Below is a small trained network, with its code and all its weights. Each question gives an input and a class and asks what happens when units are switched off, that is, made to give their printed mean instead of their output.

import numpy as np


def w(rows, s, z=0):
    codes = np.array(rows[::2]) - 128.0
    scale = np.full(codes.shape[1], s)
    scale[-1] = z or s
    return codes * scale


def f(y):
    return np.maximum(y, 0)


def log_softmax(a):
    a = a - a.max(-1, keepdims=True)
    return a - np.log(np.exp(a).sum(-1, keepdims=True))


def net(x, mask):
    res = np.array(x, float).reshape(1, 7) / 4 @ E
    y = f(res @ A[0][:, :-1].T + A[0][:, -1])
    res = res + np.where(mask, y, B[0][:, -1]) @ B[0][:, :-1]
    return log_softmax(res[-1] @ U[:, :-1].T + U[:, -1])


A, B = {}, {}
E = w([
[210,196,43,144,122,25,223],'x0',
[135,91,31,210,110,233,96],'x1',
[87,72,229,174,90,68,220],'x2',
[244,109,223,200,223,147,171],'x3',
[100,117,167,168,113,237,230],'x4',
[2,148,128,111,147,35,116],'x5',
[132,42,72,232,137,73,115],'x6',
],0.0075)
A[0] = w([
[107,97,68,206,69,150,150,150],'N0',
[129,170,113,17,159,64,49,185],'N1',
[207,127,135,209,212,113,159,188],'N2',
[50,168,74,213,71,75,185,244],'N3',
[152,137,124,255,152,168,193,4],'N4',
[96,10,105,167,156,171,155,158],'N5',
[214,143,126,10,112,36,215,254],'N6',
[95,166,140,61,126,175,77,185],'N7',
],0.0089,0.0036)
B[0] = w([
[158,110,144,85,139,172,146,204],'N0',
[88,49,47,164,73,135,60,246],'N1',
[188,148,127,245,131,121,133,212],'N2',
[114,60,143,64,141,108,197,246],'N3',
[93,152,127,171,124,137,45,193],'N4',
[96,101,151,116,178,162,195,197],'N5',
[149,164,45,131,58,82,115,255],'N6',
[86,66,159,90,81,113,124,206],'N7',
],0.011)
U = w([
[87,113,110,79,107,57,138,187],'0',
[162,150,113,177,148,87,149,251],'1',
[106,118,147,122,152,105,124,9],'2',
[120,122,85,161,121,123,102,77],'3',
[127,117,111,72,177,157,168,33],'4',
[96,116,251,149,127,134,152,191],'5',
],0.015,0.0032)

Each question gives the input, the list of numbers given to net, and the class t.
The units are the neurons (one row each of A and B). Each row of codes is followed by its name. A weight is (code - 128) times the scale printed after its matrix; where a second scale follows, it is the last column's (A, B and U).
mask holds one flag per neuron, in row order. A switched-off neuron (its flag False) gives its mean, the last column of its row in B, instead of its output. The means were averaged over made-up inputs and are rounded, as every weight is.
A unit's drop is (log p(t) with every unit on - log p(t) with that unit switched off) / (log p(t) with every unit on - log p(t) with every unit switched off).
The circuit of an input: a set's keep is (log p(t) with only the set's units on - log p(t) with every unit switched off) / (log p(t) with every unit on - log p(t) with every unit switched off). Starting from all 8 units, units are removed one at a time, each time the one whose removal leaves the highest keep (on an exact tie, the one counted first), for as long as the keep stays at least 0.8.
units of the circuit, in order: the units of the circuit, biggest drop first
k most important neurons: the k neurons with the biggest drops, biggest first
drop of u: that unit's drop, to one decimal
input [-1,5,-5,6,-2,-7,6], class 1: units of the circuit, in order : (N2)
input [4,8,-4,3,-6,0,1], class 1: units of the circuit, in order : (N2 N1)
input [-2,-4,7,-1,-3,-3,3], class 1: 4 most important neurons : (N7 N1 N3 N0)
input [1,-6,0,3,-7,-5,2], class 3: units of the circuit, in order : (N1 N3)
input [-4,6,-5,-4,-4,5,7], class 0: units of the circuit, in order : (N2 N3)
input [5,-6,-8,-6,-6,-3,7], class 3: 2 most important neurons : (N1 N7)
input [0,5,-7,-4,5,2,-3], class 4: units of the circuit, in order : (N6 N1)
input [7,8,1,-8,-4,0,5], class 4: 2 most important neurons : (N0 N6)
input [-2,5,-2,4,-1,4,2], class 1: 4 most important neurons : (N1 N7 N3 N2)
input [0,2,0,2,-1,8,6], class 5: 3 most important neurons : (N6 N1 N5)
input [3,2,-3,-3,8,5,-4], class 4: 3 most important neurons : (N6 N1 N4)
input [1,7,8,1,-4,8,4], class 5: 3 most important neurons : (N6 N1 N5)
input [-1,-7,-5,0,-2,-4,3], class 3: 2 most important neurons : (N3 N1)
input [0,-8,-2,3,0,-5,-2], class 3: units of the circuit, in order : (N3)
input [3,-1,-5,4,-4,2,-4], class 3: units of the circuit, in order : (N1 N3)
input [-7,5,1,2,-6,-1,2], class 5: units of the circuit, in order : (N6 N1)
input [1,8,2,3,7,-8,5], class 5: 2 most important neurons : (N5 N6)
input [-3,6,-3,8,-8,3,7], class 1: 2 most important neurons : (N2 N1)
input [-2,0,8,0,3,7,3], class 5: 2 most important neurons : (N6 N1)
input [-7,8,3,3,-1,-8,1], class 5: most important neuron : (N5)
input [-1,-7,5,6,6,2,0], class 1: drop of N7 : 0.2
input [3,-8,8,7,-5,4,6], class 1: drop of N2 : 0.6
input [2,-6,-8,7,4,-8,-8], class 1: drop of N4 : 0.0
